Here is a tiny trained network, its code and every weight. The questions are about switching its units off for an input and a class, where a switched-off unit gives its printed mean instead of its output.

import numpy as np


def w(rows, s, z=0):
    codes = np.array(rows[::2]) - 128.0
    scale = np.full(codes.shape[1], s)
    scale[-1] = z or s
    return codes * scale


def f(y):
    return np.maximum(y, 0)


def log_softmax(a):
    a = a - a.max(-1, keepdims=True)
    return a - np.log(np.exp(a).sum(-1, keepdims=True))


def net(x, mask):
    res = np.array(x, float).reshape(1, 8) / 4 @ E
    y = f(res @ A[0][:, :-1].T + A[0][:, -1])
    res = res + np.where(mask, y, B[0][:, -1]) @ B[0][:, :-1]
    return log_softmax(res[-1] @ U[:, :-1].T + U[:, -1])


A, B = {}, {}
E = w([
[158,77,198,84,140,135,175,85,106,182],'x0',
[142,83,140,170,142,176,72,63,129,230],'x1',
[152,111,100,72,171,67,215,187,149,175],'x2',
[117,255,97,124,113,153,233,35,147,190],'x3',
[172,94,23,113,84,157,183,157,64,112],'x4',
[151,73,158,149,179,140,64,115,106,98],'x5',
[180,156,218,164,146,179,140,67,77,109],'x6',
[133,122,173,107,99,165,132,152,97,132],'x7',
],0.0089)
A[0] = w([
[122,58,84,90,164,126,103,217,164,176,191],'n0',
[155,161,73,22,101,67,189,237,134,68,187],'n1',
[84,77,27,130,168,33,55,177,160,98,135],'n2',
[101,120,84,137,147,127,78,212,163,134,78],'n3',
[156,138,198,162,200,129,98,91,125,168,26],'n4',
[61,150,34,129,47,130,187,161,118,115,64],'n5',
[129,46,141,99,172,163,134,131,127,114,97],'n6',
[77,119,96,124,86,149,168,188,116,129,3],'n7',
[123,159,110,187,111,128,142,84,183,118,151],'n8',
[1,145,192,71,182,116,147,186,202,90,160],'n9',
[153,147,152,165,94,81,112,94,136,10,166],'n10',
[128,183,134,197,178,113,99,154,157,91,186],'n11',
[115,236,148,160,117,166,151,67,101,152,175],'n12',
[102,116,155,151,147,96,120,115,146,49,149],'n13',
[127,167,170,137,176,203,194,79,106,143,65],'n14',
],0.0082,0.0023)
B[0] = w([
[83,161,116,162,115,70,146,137,165,126,195],'n0',
[92,36,192,88,184,130,169,100,3,144,251],'n1',
[143,153,118,146,95,58,152,139,168,146,221],'n2',
[163,127,122,152,142,103,125,91,169,152,176],'n3',
[127,108,176,110,194,113,89,155,124,141,177],'n4',
[87,132,140,142,150,108,160,145,118,123,215],'n5',
[132,114,116,122,154,111,144,126,135,112,159],'n6',
[136,107,122,93,148,115,167,128,140,123,167],'n7',
[138,150,131,138,116,100,131,143,157,137,174],'n8',
[172,131,138,114,98,147,136,121,98,85,198],'n9',
[166,185,67,148,126,135,97,99,91,100,186],'n10',
[175,131,96,178,95,130,91,120,140,90,180],'n11',
[131,133,110,142,114,115,110,143,195,130,215],'n12',
[158,171,73,120,119,182,82,104,168,112,169],'n13',
[129,144,116,115,138,133,120,159,185,116,185],'n14',
],0.012,0.013)
U = w([
[124,138,89,133,70,88,109,164,254,134,254],'0',
[143,98,117,73,44,187,92,74,56,82,77],'1',
[72,50,218,26,221,124,159,155,68,182,31],'2',
],0.0075,0.00079)

Each question gives the input, the list of numbers given to net, and the class t.
The units are the neurons (one row each of A and B). Each row of codes is followed by its name. A weight is (code - 128) times the scale printed after its matrix; where a second scale follows, it is the last column's (A, B and U).
mask holds one flag per neuron, in row order. A switched-off neuron (its flag False) gives its mean, the last column of its row in B, instead of its output. The means were averaged over made-up inputs and are rounded, as every weight is.
A unit's drop is (log p(t) with every unit on - log p(t) with that unit switched off) / (log p(t) with every unit on - log p(t) with every unit switched off).
The circuit of an input: a set's keep is (log p(t) with only the set's units on - log p(t) with every unit switched off) / (log p(t) with every unit on - log p(t) with every unit switched off). Starting from the 12 units with the biggest drops (on a tie, the unit counted first), units are removed one at a time, each time the one whose removal leaves the highest keep (on an exact tie, the one counted first), for as long as the keep stays at least 0.8.
circuit, biggest first: the units of the circuit, biggest drop first
k most important neurons: the k neurons with the biggest drops, biggest first
drop when u is switched off: that unit's drop, to one decimal
input [-8,-7,-8,-4,-4,-3,4,5], class 1: circuit, biggest first : [n10]
input [-1,7,7,5,0,6,-4,7], class 0: 2 most important neurons : [n1, n0]
input [6,2,-6,2,0,-3,1,-3], class 0: 2 most important neurons : [n1, n12]
input [-1,6,-2,-7,-7,-1,5,-2], class 1: 2 most important neurons : [n1, n11]
input [-6,-3,1,0,3,6,3,0], class 1: 2 most important neurons : [n12, n0]
input [-7,-4,0,-7,-3,-1,1,5], class 1: 4 most important neurons : [n1, n9, n12, n10]
input [2,3,-5,1,-1,-4,3,1], class 0: 2 most important neurons : [n1, n12]
input [4,3,3,-4,-7,1,-6,6], class 0: 2 most important neurons : [n1, n0]
input [0,5,6,-3,4,3,1,-3], class 0: 2 most important neurons : [n1, n0]
input [3,2,-8,-6,1,4,-2,-6], class 0: 2 most important neurons : [n1, n2]
input [6,-6,-3,-1,-1,-4,5,-1], class 1: 2 most important neurons : [n2, n0]
input [-1,-3,-1,-2,4,-6,-2,3], class 2: drop when n13 is switched off : 0.0
input [-7,-7,8,5,-4,-7,-5,-1], class 2: drop when n1 is switched off : 1.0
input [4,4,2,-7,-2,0,-2,-2], class 0: drop when n1 is switched off : 1.1
input [8,-7,-2,6,1,6,4,-7], class 0: drop when n1 is switched off : 0.7
input [-4,-3,0,-3,-5,-5,5,0], class 1: most important neuron : [n2]
